After every row comes one of two labels: whether the row has a hidden trait. Each part has its own trait and labels.
[-1.84 -2.29  3.96 -1.06 -0.17  2.47 -1.96 -0.36  2.69  0.09 -1.99  1.33
 -0.74  2.10 -1.34  1.03  1.51  4.06  0.40 -0.35  1.39 -5.26  2.18 -0.71
  0.78  1.22  2.42  0.26  1.33  1.64  1.34  0.65  2.34 -1.69  1.96  0.23
  2.82  4.46  0.69  0.26  2.18 -1.96 -1.03  0.98  0.37 -2.46 -1.10 -4.09
  1.64 -0.05  0.67 -3.86 -1.85  3.24  2.59  1.37 -3.98  2.39  0.00  3.64
 -0.92  1.22 -1.25  2.88 -1.32  0.17  0.77  1.71  0.21 -1.12 -1.44  1.20
 -4.43 -0.11  1.38 -0.03 -2.33 -0.25  3.92 -1.57 -2.00  1.94  1.88 -0.30
 -0.30 -0.62  2.30  4.58 -2.11  1.91 -0.66  1.89 -2.07  0.73 -3.77  0.11
  1.20  1.71 -2.66  0.78  0.72  2.90 -0.65 -0.31 -0.29  2.21  0.72  1.21
  1.41  0.15  0.41  1.43  0.04 -2.27 -0.72  0.48  1.78  0.87  0.45  0.10
  1.62  0.92 -0.51 -1.28 -0.51  4.02  0.01 -0.35 -7.23 -0.46 -0.83 -1.30
 -4.09  2.75  0.52 -1.12 -1.44  2.31 -1.71 -0.28 -2.88]  H
[ 1.03 -1.27  4.12  1.49 -1.81  1.60 -2.36 -1.19  1.71  1.20  0.72  2.80
 -2.14  0.14 -1.73  0.19  1.77  1.36  1.55 -1.86  1.03 -5.56  0.49  2.62
  1.39  2.01 -1.48  3.63  2.06 -6.03  3.98  0.87 -3.04 -1.17  1.69  0.42
  0.93  3.48 -0.39 -2.06 -0.25  0.77 -0.35  1.64 -0.21 -1.40 -1.20 -2.82
  0.05  0.34 -1.18 -4.35  0.12 -3.30 -0.27  0.71 -1.74  0.27 -0.43 -0.48
 -2.98 -0.34 -2.36  0.25  0.95  1.78  0.85 -0.49  5.54 -0.15 -0.87  4.12
 -2.11  0.52  1.60  1.31 -0.42  1.62 -0.77 -0.15 -2.24  3.01  0.91  1.11
 -2.01 -4.58  0.11  4.02 -0.93 -0.47 -1.66  0.02 -5.53 -0.32 -2.78 -1.56
  1.81  2.25 -3.14  1.29  0.41  1.95 -0.96 -0.97 -3.56 -0.82 -5.29  0.40
  0.83  2.68  0.09 -1.10  0.88 -5.88 -0.39  0.43 -0.03  1.40  1.92  4.31
  1.71  0.92  2.63  2.45 -1.48 -1.39  5.98 -0.44 -2.12  0.90  3.94 -1.22
  0.24 -0.62 -0.70 -0.62  1.29  0.50  1.92 -1.60 -1.36]  H
[ 0.60 -0.75  5.40 -2.50  0.03  1.07  0.71 -2.09 -0.04 -1.16 -3.70 -1.78
 -0.55  1.50  0.15  1.46 -0.12  0.43  1.02  0.21  0.26  3.15  0.92 -2.20
 -0.13 -2.72  1.05  0.00 -1.20  5.73  0.37 -0.39  2.13 -0.31  1.27  1.15
  2.68  2.02 -0.31  1.05  1.76 -2.10 -0.38  0.06  0.22 -0.54 -0.79 -0.53
  1.99 -0.90  1.02  1.27 -0.59  4.84  4.63 -0.45 -2.44  0.82  1.10  2.64
  0.47  0.79 -0.54  4.49 -3.36 -0.90  2.88  1.77 -3.50 -1.63 -0.10  0.32
 -2.33 -2.25 -1.10 -0.32 -3.68 -0.93  6.02 -2.00 -0.13  1.05  0.07  0.35
  1.63 -2.05  1.48  2.75 -1.00  1.02  1.08 -0.54 -1.88  2.92 -1.95  1.29
  1.94  0.03 -2.16  0.74  1.10  3.07  1.61  0.51  0.59  1.98  1.89  2.04
  2.32 -1.63 -1.74 -1.10  0.93 -1.11 -1.07 -1.47  0.19  0.95  1.26 -3.93
  1.93  0.04 -4.61 -2.22 -2.01  4.10 -0.92  0.85 -2.31 -0.79 -2.60 -1.29
 -3.53  1.50  2.91  1.15 -0.27  1.81 -2.02  2.27 -2.00]  N
[-0.47  0.24 -1.87  3.58  1.92  0.80 -0.11  3.10  0.68  0.74  2.11  1.35
  0.27 -2.21  3.01 -2.37 -1.96 -0.24 -0.24  0.74  0.54  1.68  1.89 -1.26
 -0.42 -0.30 -1.04  1.69 -2.06  1.61  0.05  0.20 -0.28  1.95 -2.03 -0.22
 -3.55 -1.95 -1.08 -0.96  0.79  3.80  0.14 -1.75  0.37  0.67  2.51  4.35
 -0.37  0.18 -4.50  2.69  2.47 -0.79  0.20  0.66  0.27  2.09 -0.31  3.30
 -0.89 -0.29  1.48 -2.67  1.71  2.11  0.24 -1.17  0.73  0.30  0.23  2.91
  5.69  2.69 -0.17 -1.36  2.08  0.72  1.82 -1.40  1.25 -0.61 -2.56  1.87
 -3.58  3.83  0.77 -2.08  1.67 -0.14  0.07  2.22 -0.29 -1.02 -1.61  0.16
 -4.26 -0.74 -0.61 -2.20  2.41 -0.41  1.44 -0.37  2.26 -1.13 -1.21 -0.62
  3.18 -1.53 -0.02 -1.54 -2.59  2.38 -2.33  1.84 -1.42  0.48 -2.70 -1.59
 -5.77 -1.24  4.86  2.03  0.62  0.53  0.86  0.98 -0.48 -1.37  1.29 -0.73
  4.71  0.81 -1.96 -0.89 -4.06 -2.46 -0.79 -0.28 -0.24]  N
[-0.67 -1.23 -4.64 -0.75  1.81 -2.81 -2.28  0.87  0.57  0.64 -1.25 -2.44
  1.35  1.56 -3.18  1.73  1.87  1.93  1.05 -0.24 -1.30 -1.61 -1.07 -1.04
  0.63  2.92 -0.09  3.07  1.94 -5.22  0.20  0.87  0.87 -0.80  1.82  0.01
  0.36  2.69 -1.51  2.32  0.59 -2.93 -1.30 -0.69  2.65  0.03 -0.90  2.50
 -3.69 -0.96  2.15  3.25 -0.45  3.05 -2.34  0.65  0.33 -2.15  0.72 -2.18
  1.03  1.56  0.02 -1.96 -0.90 -0.44 -2.80 -1.26 -1.34 -0.13 -3.06 -3.68
 -1.79 -2.28 -0.70  1.76 -0.92 -3.86 -2.54  0.48  0.00  0.60  3.47 -4.43
  0.82  0.56 -0.89  1.60  0.33  1.46 -1.72  3.77  2.85 -4.19 -0.57  0.84
  1.58 -0.98  3.41  0.73 -2.47  0.99  1.47 -0.86 -3.43  3.49 -1.53  0.18
 -0.61 -2.87 -2.94  2.79 -0.03  1.16  0.67  0.76  1.82 -3.74  1.27  2.27
  3.35 -0.19  0.27  1.29 -0.44  0.20 -3.64  0.56  5.46 -0.04 -0.73 -2.85
 -2.22  1.38 -2.04 -1.46  1.40 -1.01 -1.13 -4.20  3.05]  N
[ 4.25 -1.36 -2.44 -0.90  1.42 -3.45  2.77  0.83 -0.73 -0.33  2.61  0.37
  0.34 -1.20  3.84  0.03 -3.78 -0.44 -1.62  1.70  1.56  0.37  0.15  0.91
 -1.74 -0.74  2.20 -1.12 -3.81  3.80 -1.09 -1.05  1.92  0.18 -5.19 -1.40
 -0.42 -4.75  1.21  0.27  1.83  0.26  0.63 -0.30 -0.71  0.83  0.85 -1.02
  2.42  1.19  0.42  5.12  1.71  2.38  1.39 -0.65 -0.37  0.74  1.06  3.39
  0.57 -6.44  3.33  1.45  0.79  0.08 -0.30 -0.76  1.18  1.05  1.14  1.00
  4.88  3.59  1.00 -4.76  0.32  2.44  0.82 -1.45  0.34 -0.65  0.35  3.06
  0.40  4.19 -0.42 -2.05  2.71 -0.14  1.74 -1.70  0.43  1.34  0.93 -1.67
 -0.03 -0.44 -0.16  0.98  3.19 -1.21  3.07 -1.73  1.24  0.19  0.52 -0.66
  1.05 -0.77  0.44 -1.70 -0.29  4.79 -0.96 -1.74  0.08  1.82 -2.32 -0.48
 -4.12  0.16  5.55  0.53  0.42  1.25 -2.69  2.44 -5.43 -2.37 -0.06 -0.07
  4.81  1.59  0.73  0.31 -1.60 -1.19  0.60  1.57  0.70]  N
[-0.63  0.35  5.99 -0.14  0.38  2.92 -0.31 -0.48 -0.36 -0.62 -4.93 -2.45
 -1.22  2.37  1.49  1.19  0.49 -0.38  2.21 -0.24 -1.85  6.25 -1.10 -3.66
  1.29 -1.36 -2.55  0.82  0.71  1.90  0.63  0.01 -0.30  1.64  2.84  1.98
  0.36  4.53 -0.61  1.10  0.33  0.23 -0.74 -1.56  0.78  0.44 -1.32  0.38
  0.21 -1.85 -0.93  2.36 -0.74  0.40  3.17  0.60 -0.44 -0.54  0.14  0.41
  1.01  1.14 -2.47  0.34 -2.87 -0.15  3.99  2.52 -3.42 -0.56  0.50 -0.31
 -2.71 -4.89 -2.00  2.07 -4.08  1.40  7.01 -2.56 -1.57  0.46  0.02  0.37
  1.02 -2.15  4.01  2.06 -2.02  1.16  0.10  1.22 -3.50  1.84 -0.44  2.74
 -0.13  0.50 -1.99 -0.33 -2.26  2.08  1.83  1.78 -0.11 -0.12 -0.82  2.82
  1.64 -2.13 -2.17 -1.07  0.28 -2.12 -1.56 -0.13 -1.46  1.15  1.69 -4.07
  0.86  0.05 -5.04 -1.15 -1.90  1.64  0.22 -1.53  3.26 -0.15 -2.94 -2.69
 -4.01  0.76  0.90  1.45 -0.16  0.74 -1.51 -0.92 -2.06]  H
[ 4.36 -0.83  3.36  2.58 -0.92 -1.21 -0.96 -1.14  0.31  0.74  3.89  3.09
 -1.58 -1.69  2.03 -0.85  0.40  0.20  1.81  0.21 -0.46 -2.63 -0.35  2.67
 -0.58  0.40 -1.73  2.53  0.20 -6.02  2.37  0.04 -0.31 -0.60 -0.50 -0.07
 -0.61  0.00  0.10 -3.26  1.17  2.74  0.18  1.56 -1.74  1.03  0.06 -0.41
  0.31  0.95 -2.68  3.87  4.84 -2.47 -0.05 -0.85 -0.49 -1.24  0.15 -2.10
 -2.31 -3.76  1.02 -4.74 -1.39  1.38 -0.82 -0.39  3.58  0.48 -0.19  4.78
  5.64 -0.05  1.44 -0.20  0.13  3.47 -4.25 -0.61 -0.48  1.16 -0.98  1.98
 -2.46 -2.87  0.11 -0.03  1.70 -0.70  0.18 -1.18 -4.96  1.16 -0.11 -1.95
  1.26  0.84 -1.84  1.39  1.17 -1.30 -0.56 -1.58 -2.13 -0.85 -4.95  0.45
  0.66  1.24  1.65 -2.03  1.41 -3.09 -0.04 -0.68 -0.37  0.85  1.54  2.14
  0.31  0.99  4.46  3.80 -1.03 -2.41  2.79  0.69 -1.03  0.95  4.10  2.06
  2.12 -0.38  0.32  0.41  2.20 -0.97  2.34 -0.80 -0.79]  H
[ 3.41  0.20 -4.32 -2.95  0.55 -3.80  2.23  0.91 -1.65 -0.44 -0.43 -3.21
 -0.08  0.27  0.24  2.10 -2.83 -1.85 -2.07 -0.53  1.95  0.69 -3.13  2.00
 -0.23  1.97  2.50 -0.71 -1.46  3.26 -1.08 -0.92 -1.24 -0.68 -4.90 -1.53
  0.16 -4.81  0.87  2.96 -0.94 -3.34  0.93 -1.34  0.64  0.92 -0.98 -3.65
  0.76  0.70  3.74  2.65 -3.09  1.10  0.78 -1.13  0.53 -1.00  0.75  1.84
  1.89 -5.62  2.29  4.76  3.43 -1.04 -0.54 -1.94  1.54  1.31  0.82 -1.53
  1.99  3.83  0.64 -5.38 -0.48  2.96 -0.26 -0.93 -0.05 -0.33  3.83  1.72
  2.29  4.71 -0.73 -0.19  0.74 -0.63  0.45 -0.23  2.73 -0.94  1.93 -1.22
  1.52 -0.38  1.95  1.64  0.95  0.29  2.41 -1.09 -1.84 -0.93  1.37 -1.33
 -0.49  0.65  0.07 -0.10 -0.21  4.58 -0.04 -1.96  0.40  2.83 -1.95  0.83
 -2.22  0.20  1.39 -1.16  1.97  1.31 -1.98  1.19 -3.79 -2.20 -2.05 -4.53
  2.98 -0.02 -0.51  0.32 -1.26 -0.48  1.40  0.75  4.18]  N
[-2.23  1.02 -2.92 -0.16 -3.04  0.32  1.98 -1.62 -1.56 -0.65 -1.52 -4.85
 -0.24 -0.28  0.11  1.02 -3.56 -3.71  0.91  1.08 -2.29  5.03 -0.56 -1.43
 -0.57 -0.50 -3.72 -7.12  1.47 -1.94 -0.64  0.47  0.78 -0.06  1.73  0.20
  0.92 -1.28 -0.38 -0.58 -1.12  1.57  3.17  0.66 -0.69 -0.14 -0.73  0.65
  0.36 -0.65 -3.74  3.44 -1.73 -1.33 -1.11  0.08  1.88 -1.25 -0.26 -3.70
  0.56  2.51 -1.54  1.65 -2.01  0.05  3.21  1.28 -2.16  0.05  0.12 -0.43
 -1.54 -4.21 -1.28 -1.04  1.59  1.38  1.27  1.37  0.25  0.40 -1.82  0.46
  2.96 -4.94  1.07 -2.11  0.52 -0.62  2.01 -2.48 -1.07  4.38  1.87 -1.82
 -0.29 -0.30  0.21 -2.23 -0.29 -0.55  0.13  0.69 -1.51 -0.89  2.20  3.75
 -0.96  2.04  1.26 -0.16  1.29  1.23 -0.24 -1.52 -0.24  1.26  0.87 -0.51
  2.89  0.75 -9.10 -0.89 -2.46 -1.98 -0.14  1.38  5.11  2.10  1.38  2.84
 -3.91 -5.65  1.28  2.17  0.91 -1.95  0.41 -1.08  1.65]  H
